Here is a tiny trained network, its code and every weight. The questions are about switching its units off for an input and a target symbol, where a switched-off unit gives its printed mean instead of its output.

import numpy as np


def w(rows, s, z=0):
    codes = np.array(rows[::2]) - 128.0
    scale = np.full(codes.shape[1], s)
    scale[-1] = z or s
    return codes * scale


def norm(h):
    return h / np.sqrt((h * h).mean(-1, keepdims=True) + 1e-5)


def f(y):
    return np.maximum(y, 0)


def softmax(a):
    e = np.exp(a - a.max(-1, keepdims=True))
    return e / e.sum(-1, keepdims=True)


def log_softmax(a):
    a = a - a.max(-1, keepdims=True)
    return a - np.log(np.exp(a).sum(-1, keepdims=True))


def net(x, mask):
    ids = ['Θδεηλμστ'.index(c) for c in x.split()]
    T = len(ids)
    res = E[ids] + P[:T]
    r = norm(res)
    for j in range(2):
        rows = slice(4 * j, 4 * j + 4)
        q, k, v = (r @ M[0][rows].T for M in (Q, K, V))
        z = softmax(np.where(np.tri(T) > 0, q @ k.T / 4**0.5, -1e9)) @ v
        o = O[0][rows]
        res = res + np.where(mask[j], z, o[:, -1]) @ o[:, :-1]
    y = f(norm(res) @ A[0][:, :-1].T + A[0][:, -1])
    res = res + np.where(mask[2:6], y, B[0][:, -1]) @ B[0][:, :-1]
    return log_softmax(norm(res)[-1] @ U[:, :-1].T + U[:, -1])


Q, K, V, O, A, B = {}, {}, {}, {}, {}, {}
E = w([
[101,141,124],'Θ',
[99,138,118],'δ',
[149,109,85],'ε',
[145,102,76],'η',
[170,100,92],'λ',
[55,97,150],'μ',
[149,134,164],'σ',
[173,252,97],'τ',
],0.024)
P = w([
[3,167,171],'0',
[31,151,158],'1',
[63,131,148],'2',
[107,101,117],'3',
[120,105,108],'4',
[117,105,107],'5',
],0.0077)
Q[0] = w([
[76,172,107],'head 0',
[124,181,99],'head 0',
[141,233,117],'head 0',
[68,143,98],'head 0',
[229,51,58],'head 1',
[121,144,132],'head 1',
[192,6,121],'head 1',
[119,227,97],'head 1',
],0.013)
K[0] = w([
[167,22,195],'head 0',
[119,8,136],'head 0',
[92,35,101],'head 0',
[162,85,145],'head 0',
[133,24,145],'head 1',
[115,138,116],'head 1',
[139,24,205],'head 1',
[77,189,69],'head 1',
],0.013)
V[0] = w([
[178,78,167],'head 0',
[88,52,123],'head 0',
[171,193,56],'head 0',
[134,106,130],'head 0',
[125,155,97],'head 1',
[129,131,83],'head 1',
[175,255,99],'head 1',
[203,84,148],'head 1',
],0.017)
O[0] = w([
[83,174,185,19],'head 0',
[2,48,168,184],'head 0',
[144,178,11,76],'head 0',
[101,139,136,112],'head 0',
[206,81,72,158],'head 1',
[113,115,31,148],'head 1',
[242,211,69,139],'head 1',
[61,203,146,2],'head 1',
],0.0099,0.0068)
A[0] = w([
[164,248,69,195],'neuron 0',
[72,91,156,226],'neuron 1',
[170,120,194,153],'neuron 2',
[170,189,178,254],'neuron 3',
],0.015,0.0091)
B[0] = w([
[123,70,44,189],'neuron 0',
[142,248,147,245],'neuron 1',
[81,250,180,161],'neuron 2',
[191,203,92,180],'neuron 3',
],0.011,0.013)
U = w([
[216,100,191,80],'Θ',
[197,5,181,163],'δ',
[126,81,80,153],'ε',
[100,69,73,180],'η',
[29,217,48,3],'λ',
[48,50,219,138],'μ',
[162,243,195,170],'σ',
[236,182,66,150],'τ',
],0.013,0.0059)

Each question gives the input, a string of symbols that net reads in full, and the target symbol t.
The units are the heads (4 rows each of Q, K, V and O) and the neurons (one row each of A and B). Each row of codes is followed by its name. A weight is (code - 128) times the scale printed after its matrix; where a second scale follows, it is the last column's (O, A, B and U).
mask holds one flag per unit, heads first, then neurons. A switched-off unit (its flag False) gives its mean, the last column of its rows in O or B, instead of its output. The means were averaged over made-up inputs and are rounded, as every weight is.
A unit's drop is (log p(t) with every unit on - log p(t) with that unit switched off) / (log p(t) with every unit on - log p(t) with every unit switched off).
The circuit of an input: a set's keep is (log p(t) with only the set's units on - log p(t) with every unit switched off) / (log p(t) with every unit on - log p(t) with every unit switched off). Starting from all 6 units, units are removed one at a time, each time the one whose removal leaves the highest keep (on an exact tie, the one counted first), for as long as the keep stays at least 0.8.
units of the circuit, in order: the units of the circuit, biggest drop first
most important unit: the unit with the biggest drop
top k neurons: the k neurons with the biggest drops, biggest first
heads that matter: for each layer, one digit per head in row order, 1 if its drop is at least 0.15 and else 0, layers parted by /
input μ ε μ λ λ, target μ: heads that matter => 11
input τ μ δ, target τ: heads that matter => 01
input η η Θ, target η: top neuron => (neuron 2)
input δ σ ε λ μ Θ, target μ: units of the circuit, in order => (neuron 3; head 0; head 1)
input ε δ δ μ, target μ: heads that matter => 00
input δ δ δ, target δ: units of the circuit, in order => (head 1; neuron 3)
input δ λ δ δ Θ η, target η: top 2 neurons => (neuron 2; neuron 3)
input δ λ λ δ, target λ: top 3 neurons => (neuron 1; neuron 0; neuron 3)
input η τ η, target η: heads that matter => 01
input λ σ Θ σ ε δ, target σ: heads that matter => 10
input δ ε λ μ, target μ: heads that matter => 01
input ε ε σ λ λ δ, target λ: top 2 neurons => (neuron 0; neuron 3)
input δ δ μ λ, target μ: top 2 neurons => (neuron 3; neuron 0)
input η σ δ ε, target σ: units of the circuit, in order => (head 1; neuron 0)
input λ λ η, target λ: top 2 neurons => (neuron 1; neuron 0)
input μ ε ε, target μ: units of the circuit, in order => (head 1; neuron 0)
input λ ε Θ η Θ, target η: most important unit => head 1
input σ σ σ μ, target σ: heads that matter => 00
input λ η δ δ ε, target η: units of the circuit, in order => (neuron 3; head 1)
input δ σ σ τ μ, target τ: heads that matter => 11
